Below is a small trained network, with its code and all its weights. Each question gives an input and a target symbol and asks what happens when units are switched off, that is, made to give their printed mean instead of their output.

import numpy as np


def w(rows, s, z=0):
    codes = np.array(rows[::2]) - 128.0
    scale = np.full(codes.shape[1], s)
    scale[-1] = z or s
    return codes * scale


def norm(h):
    return h / np.sqrt((h * h).mean(-1, keepdims=True) + 1e-5)


def f(y):
    return y / 2 * (1 + np.tanh(0.7978845608 * (y + 0.044715 * y**3)))


def softmax(a):
    e = np.exp(a - a.max(-1, keepdims=True))
    return e / e.sum(-1, keepdims=True)


def log_softmax(a):
    a = a - a.max(-1, keepdims=True)
    return a - np.log(np.exp(a).sum(-1, keepdims=True))


def net(x, mask):
    ids = ['ΓΩβδηλμπτφψ'.index(c) for c in x.split()]
    T = len(ids)
    res = E[ids] + P[:T]
    u = 0
    for l in range(2):
        r = norm(res)
        for j in range(2):
            rows = slice(3 * j, 3 * j + 3)
            q, k, v = (r @ M[l][rows].T for M in (Q, K, V))
            z = softmax(np.where(np.tri(T) > 0, q @ k.T / 3**0.5, -1e9)) @ v
            o = O[l][rows]
            res = res + np.where(mask[u + j], z, o[:, -1]) @ o[:, :-1]
        u += 2
        y = f(norm(res) @ A[l][:, :-1].T + A[l][:, -1])
        res = res + np.where(mask[u : u + 12], y, B[l][:, -1]) @ B[l][:, :-1]
        u += 12
    return log_softmax(norm(res)[-1] @ U[:, :-1].T + U[:, -1])


Q, K, V, O, A, B = {}, {}, {}, {}, {}, {}
E = w([
[144,184,177,122,106],'Γ',
[88,114,202,103,152],'Ω',
[131,118,134,85,162],'β',
[124,173,204,164,123],'δ',
[152,171,135,123,74],'η',
[139,222,170,3,140],'λ',
[195,149,161,110,150],'μ',
[119,183,180,93,89],'π',
[107,80,130,118,173],'τ',
[185,162,111,112,105],'φ',
[93,167,130,98,105],'ψ',
],0.02)
P = w([
[114,82,115,180,48],'0',
[107,74,109,162,46],'1',
[247,121,121,118,124],'2',
[117,211,166,127,107],'3',
[110,107,119,131,53],'4',
[253,119,97,134,129],'5',
[108,186,157,157,104],'6',
[104,100,106,131,70],'7',
[253,120,93,136,130],'8',
[126,212,159,151,110],'9',
],0.0068)
Q[0] = w([
[126,172,64,102,149],'L0H1',
[209,120,161,84,132],'L0H1',
[139,140,81,1,82],'L0H1',
[139,160,55,134,89],'L0H2',
[234,173,124,56,145],'L0H2',
[204,62,130,99,127],'L0H2',
],0.0079)
K[0] = w([
[250,145,5,45,167],'L0H1',
[40,170,94,103,71],'L0H1',
[228,145,62,50,109],'L0H1',
[120,148,181,177,202],'L0H2',
[161,156,1,109,59],'L0H2',
[130,154,115,96,54],'L0H2',
],0.0063)
V[0] = w([
[186,169,97,97,166],'L0H1',
[117,31,110,83,115],'L0H1',
[128,78,136,74,51],'L0H1',
[201,46,111,49,134],'L0H2',
[129,88,142,51,2],'L0H2',
[153,93,102,179,118],'L0H2',
],0.0053)
O[0] = w([
[3,48,161,107,111,149],'L0H1',
[66,110,162,116,109,85],'L0H1',
[49,122,109,77,143,188],'L0H1',
[170,144,131,140,130,116],'L0H2',
[159,99,96,206,167,255],'L0H2',
[89,151,113,139,97,69],'L0H2',
],0.0052,0.0043)
A[0] = w([
[126,137,59,30,151,157],'L0N1',
[25,95,128,85,101,165],'L0N2',
[145,169,125,132,66,132],'L0N3',
[226,97,124,99,113,185],'L0N4',
[182,158,224,163,215,125],'L0N5',
[123,113,176,118,100,127],'L0N6',
[58,56,45,87,163,192],'L0N7',
[120,214,153,124,116,254],'L0N8',
[192,177,176,239,118,127],'L0N9',
[73,150,81,133,60,129],'L0N10',
[136,133,206,145,103,91],'L0N11',
[255,104,38,126,26,177],'L0N12',
],0.0096,0.0026)
B[0] = w([
[207,87,140,163,38,191],'L0N1',
[228,210,104,73,125,179],'L0N2',
[44,88,103,121,107,191],'L0N3',
[133,148,210,129,253,176],'L0N4',
[47,137,64,53,79,198],'L0N5',
[208,88,146,177,104,145],'L0N6',
[84,136,139,121,76,165],'L0N7',
[77,103,70,213,92,255],'L0N8',
[97,55,92,63,41,193],'L0N9',
[96,174,160,165,142,172],'L0N10',
[192,95,118,111,144,158],'L0N11',
[124,154,211,60,172,198],'L0N12',
],0.0049,0.0078)
Q[1] = w([
[167,153,153,118,188],'L1H1',
[68,81,47,176,196],'L1H1',
[27,255,105,45,74],'L1H1',
[125,125,76,13,153],'L1H2',
[66,73,203,146,143],'L1H2',
[151,177,137,45,222],'L1H2',
],0.0068)
K[1] = w([
[82,192,167,128,157],'L1H1',
[129,24,102,143,255],'L1H1',
[121,215,96,149,95],'L1H1',
[179,175,75,128,63],'L1H2',
[68,220,103,149,169],'L1H2',
[159,214,146,90,61],'L1H2',
],0.0067)
V[1] = w([
[145,86,188,207,242],'L1H1',
[128,3,78,134,244],'L1H1',
[142,93,200,220,122],'L1H1',
[70,34,188,224,146],'L1H2',
[192,201,93,128,84],'L1H2',
[146,180,109,74,129],'L1H2',
],0.0053)
O[1] = w([
[100,234,255,20,127,13],'L1H1',
[123,135,194,40,81,2],'L1H1',
[162,169,153,203,130,98],'L1H1',
[154,99,193,113,136,80],'L1H2',
[119,176,172,155,140,151],'L1H2',
[209,149,236,131,88,153],'L1H2',
],0.0054,0.0086)
A[1] = w([
[23,31,104,55,51,91],'L1N1',
[148,138,100,141,120,127],'L1N2',
[92,131,101,140,27,228],'L1N3',
[208,85,33,103,170,200],'L1N4',
[153,83,156,198,90,131],'L1N5',
[153,163,178,220,95,48],'L1N6',
[149,54,137,70,235,251],'L1N7',
[107,116,19,105,50,99],'L1N8',
[184,175,132,67,83,229],'L1N9',
[113,205,88,174,108,98],'L1N10',
[56,134,254,118,153,163],'L1N11',
[213,123,165,186,102,218],'L1N12',
],0.0073,0.0018)
B[1] = w([
[108,142,78,129,198,181],'L1N1',
[102,124,168,163,191,153],'L1N2',
[229,193,186,25,105,221],'L1N3',
[65,94,171,108,48,217],'L1N4',
[187,125,163,125,173,158],'L1N5',
[112,77,72,186,209,133],'L1N6',
[50,210,126,137,74,162],'L1N7',
[117,213,179,111,251,254],'L1N8',
[108,109,34,221,75,147],'L1N9',
[8,93,179,154,152,181],'L1N10',
[140,96,210,253,174,126],'L1N11',
[208,37,174,134,134,152],'L1N12',
],0.006,0.0076)
U = w([
[220,133,33,73,178,5],'Γ',
[119,88,163,168,19,171],'Ω',
[242,120,156,103,99,248],'β',
[166,117,10,142,14,38],'δ',
[197,167,180,116,240,14],'η',
[176,215,139,90,65,238],'λ',
[78,137,193,85,71,140],'μ',
[207,107,96,226,176,242],'π',
[115,171,125,43,184,124],'τ',
[64,173,254,148,137,10],'φ',
[8,149,89,229,116,169],'ψ',
],0.011,0.0021)

Each question gives the input, a string of symbols that net reads in full, and the target symbol t.
The units are the heads (3 rows each of Q, K, V and O) and the neurons (one row each of A and B). Each row of codes is followed by its name. A weight is (code - 128) times the scale printed after its matrix; where a second scale follows, it is the last column's (O, A, B and U).
mask holds one flag per unit, layer by layer, with each layer's heads first. A switched-off unit (its flag False) gives its mean, the last column of its rows in O or B, instead of its output. The means were averaged over made-up inputs and are rounded, as every weight is.
A unit's drop is (log p(t) with every unit on - log p(t) with that unit switched off) / (log p(t) with every unit on - log p(t) with every unit switched off).
The circuit of an input: a set's keep is (log p(t) with only the set's units on - log p(t) with every unit switched off) / (log p(t) with every unit on - log p(t) with every unit switched off). Starting from the 12 units with the biggest drops (on a tie, the unit counted first), units are removed one at a time, each time the one whose removal leaves the highest keep (on an exact tie, the one counted first), for as long as the keep stays at least 0.8.
circuit, biggest first: the units of the circuit, biggest drop first
k most important neurons: the k neurons with the biggest drops, biggest first
top k neurons in layer l: the k neurons of layer l with the biggest drops, biggest first
input φ λ β π φ δ φ ψ ψ Ω, target ψ: circuit, biggest first -> (L1N3 L1N8)
input η δ η η δ Ω δ τ ψ μ, target ψ: 2 most important neurons -> (L0N5 L1N3)
input τ φ η β β μ ψ Ω, target Ω: 4 most important neurons -> (L0N9 L0N2 L0N3 L1N8)
input ψ η η Γ ψ Γ, target τ: 2 most important neurons -> (L0N9 L0N5)
input δ λ φ, target β: top 3 neurons in layer 0 -> (L0N4 L0N5 L0N12)
input ψ λ δ π τ τ λ ψ Ω, target ψ: circuit, biggest first -> (L1N3 L1N7)
input λ ψ μ, target λ: circuit, biggest first -> (L1N7 L0N5 L0N12 L1N4)
input ψ τ τ δ Ω τ μ, target τ: circuit, biggest first -> (L0N5)
input ψ Γ δ μ β Ω ψ ψ π β, target ψ: 4 most important neurons -> (L0N9 L1N3 L1N4 L0N2)
input Γ Γ ψ β, target ψ: 3 most important neurons -> (L1N3 L0N9 L1N4)
input λ ψ ψ η, target ψ: circuit, biggest first -> (L0N1 L1N10)
input λ ψ λ λ ψ λ Γ Γ ψ π, target ψ: circuit, biggest first -> (L0N8 L1N6)
input β φ ψ δ Ω λ λ Γ β, target μ: circuit, biggest first -> (L1H1 L1N4)
input ψ ψ λ π, target ψ: top 2 neurons in layer 0 -> (L0N8 L0N2)
input β δ η ψ τ η, target Ω: 3 most important neurons -> (L0N4 L0N9 L0N12)
input η λ ψ μ μ η, target Ω: 3 most important neurons -> (L0N9 L0N4 L1N8)
input Γ π Γ τ β, target β: 2 most important neurons -> (L0N1 L0N7)
input Ω Γ λ δ ψ Γ φ ψ τ φ, target ψ: 4 most important neurons -> (L1N3 L0N4 L0N1 L1N4)
input φ μ π, target η: most important neuron -> (L0N1)
input φ φ ψ ψ λ δ Γ π, target π: top 2 neurons in layer 0 -> (L0N5 L0N6)
input Ω δ Ω τ τ, target τ: 2 most important neurons -> (L0N7 L1N1)
input ψ τ λ Ω, target τ: top 4 neurons in layer 0 -> (L0N5 L0N4 L0N12 L0N2)
input ψ λ τ ψ Ω, target Ω: top 2 neurons in layer 1 -> (L1N8 L1N4)
input μ λ η δ ψ λ τ τ λ, target δ: top 2 neurons in layer 1 -> (L1N9 L1N3)
input τ τ δ ψ Γ, target Γ: top 2 neurons in layer 1 -> (L1N3 L1N1)
input λ λ π τ τ ψ π τ τ φ, target φ: top 3 neurons in layer 0 -> (L0N12 L0N9 L0N3)
